Below are the code and all the weights of a small trained network. Each question names an input and a class and asks about switching units off, where a switched-off unit gives its printed mean instead of its output.

import numpy as np


def w(rows, s, z=0):
    codes = np.array(rows[::2]) - 128.0
    scale = np.full(codes.shape[1], s)
    scale[-1] = z or s
    return codes * scale


def f(y):
    return y / 2 * (1 + np.tanh(0.7978845608 * (y + 0.044715 * y**3)))


def log_softmax(a):
    a = a - a.max(-1, keepdims=True)
    return a - np.log(np.exp(a).sum(-1, keepdims=True))


def net(x, mask):
    res = np.array(x, float).reshape(1, 4) / 4 @ E
    y = f(res @ A[0][:, :-1].T + A[0][:, -1])
    res = res + np.where(mask, y, B[0][:, -1]) @ B[0][:, :-1]
    return log_softmax(res[-1] @ U[:, :-1].T + U[:, -1])


A, B = {}, {}
E = w([
[57,119,250],'x0',
[205,80,134],'x1',
[116,66,72],'x2',
[126,128,130],'x3',
],0.017)
A[0] = w([
[104,64,175,145],'n0',
[81,141,110,69],'n1',
[101,177,61,163],'n2',
[109,53,119,155],'n3',
[58,118,97,180],'n4',
[146,174,57,253],'n5',
[228,150,76,243],'n6',
[44,73,173,140],'n7',
[207,146,159,5],'n8',
[197,144,95,170],'n9',
[102,159,104,225],'n10',
[110,89,9,142],'n11',
[113,196,131,145],'n12',
[118,118,101,165],'n13',
[80,109,86,51],'n14',
[103,132,110,157],'n15',
[136,32,115,73],'n16',
[84,133,163,71],'n17',
[169,144,51,237],'n18',
[148,83,201,105],'n19',
[137,74,156,113],'n20',
[74,74,131,144],'n21',
[106,133,97,134],'n22',
[186,162,97,93],'n23',
[205,136,180,108],'n24',
[160,147,159,172],'n25',
[147,166,194,162],'n26',
[92,225,85,108],'n27',
[143,121,148,102],'n28',
[91,86,174,195],'n29',
[63,63,141,126],'n30',
[135,99,173,112],'n31',
[182,163,105,102],'n32',
[106,172,56,193],'n33',
[58,139,107,134],'n34',
[157,51,164,153],'n35',
[131,162,103,105],'n36',
],0.015,0.0051)
B[0] = w([
[188,204,203,193],'n0',
[177,120,197,148],'n1',
[112,148,58,186],'n2',
[214,139,105,169],'n3',
[122,33,234,174],'n4',
[105,135,67,222],'n5',
[132,74,81,254],'n6',
[142,96,194,226],'n7',
[107,57,155,158],'n8',
[154,92,89,206],'n9',
[105,87,59,164],'n10',
[102,120,77,239],'n11',
[107,159,79,166],'n12',
[113,63,70,150],'n13',
[72,47,186,149],'n14',
[105,59,124,143],'n15',
[204,236,55,177],'n16',
[111,100,163,178],'n17',
[85,89,98,238],'n18',
[99,216,84,190],'n19',
[177,246,165,158],'n20',
[200,74,200,172],'n21',
[100,69,110,146],'n22',
[224,85,140,186],'n23',
[140,99,117,176],'n24',
[66,71,84,157],'n25',
[35,170,139,194],'n26',
[100,169,72,183],'n27',
[155,157,98,135],'n28',
[138,148,205,204],'n29',
[156,79,194,186],'n30',
[115,199,121,166],'n31',
[148,80,139,177],'n32',
[88,137,57,195],'n33',
[167,56,184,172],'n34',
[172,254,92,183],'n35',
[146,153,122,147],'n36',
],0.0062,0.018)
U = w([
[89,186,46,150],'0',
[27,87,195,52],'1',
[69,27,107,140],'2',
[203,9,209,67],'3',
[189,23,120,254],'4',
[125,203,149,154],'5',
[202,96,77,24],'6',
[235,136,170,143],'7',
],0.013,0.0061)

Each question gives the input, the list of numbers given to net, and the class t.
The units are the neurons (one row each of A and B). Each row of codes is followed by its name. A weight is (code - 128) times the scale printed after its matrix; where a second scale follows, it is the last column's (A, B and U).
mask holds one flag per neuron, in row order. A switched-off neuron (its flag False) gives its mean, the last column of its row in B, instead of its output. The means were averaged over made-up inputs and are rounded, as every weight is.
A unit's drop is (log p(t) with every unit on - log p(t) with that unit switched off) / (log p(t) with every unit on - log p(t) with every unit switched off).
The circuit of an input: a set's keep is (log p(t) with only the set's units on - log p(t) with every unit switched off) / (log p(t) with every unit on - log p(t) with every unit switched off). Starting from the 12 units with the biggest drops (on a tie, the unit counted first), units are removed one at a time, each time the one whose removal leaves the highest keep (on an exact tie, the one counted first), for as long as the keep stays at least 0.8.
units of the circuit, in order: the units of the circuit, biggest drop first
unit that matters most: the unit with the biggest drop
top k neurons: the k neurons with the biggest drops, biggest first
drop of u: that unit's drop, to one decimal
input [5,2,-6,-7], class 5: unit that matters most => n19
input [-5,7,2,8], class 6: top 2 neurons => (n16; n35)
input [-4,0,4,2], class 2: units of the circuit, in order => (n18; n0; n11)
input [-1,1,4,8], class 6: units of the circuit, in order => (n16; n7)
input [-7,0,4,7], class 2: top 2 neurons => (n18; n35)
input [-1,-1,-2,7], class 0: top 4 neurons => (n7; n4; n30; n21)
input [1,0,0,-2], class 1: top 3 neurons => (n16; n23; n35)
input [-8,0,7,-8], class 2: top 3 neurons => (n18; n14; n11)
input [-2,1,6,1], class 6: top 2 neurons => (n16; n3)
input [8,-1,1,1], class 3: top 3 neurons => (n21; n7; n30)
input [7,2,-3,1], class 5: top 2 neurons => (n19; n0)
input [-7,4,-2,0], class 4: drop of n32 => 0.2
input [-5,-1,4,6], class 2: drop of n14 => 0.1
input [7,5,-7,-4], class 5: drop of n9 => 0.0
input [8,3,1,3], class 7: drop of n31 => -0.1
input [6,3,-8,-7], class 5: unit that matters most => n19
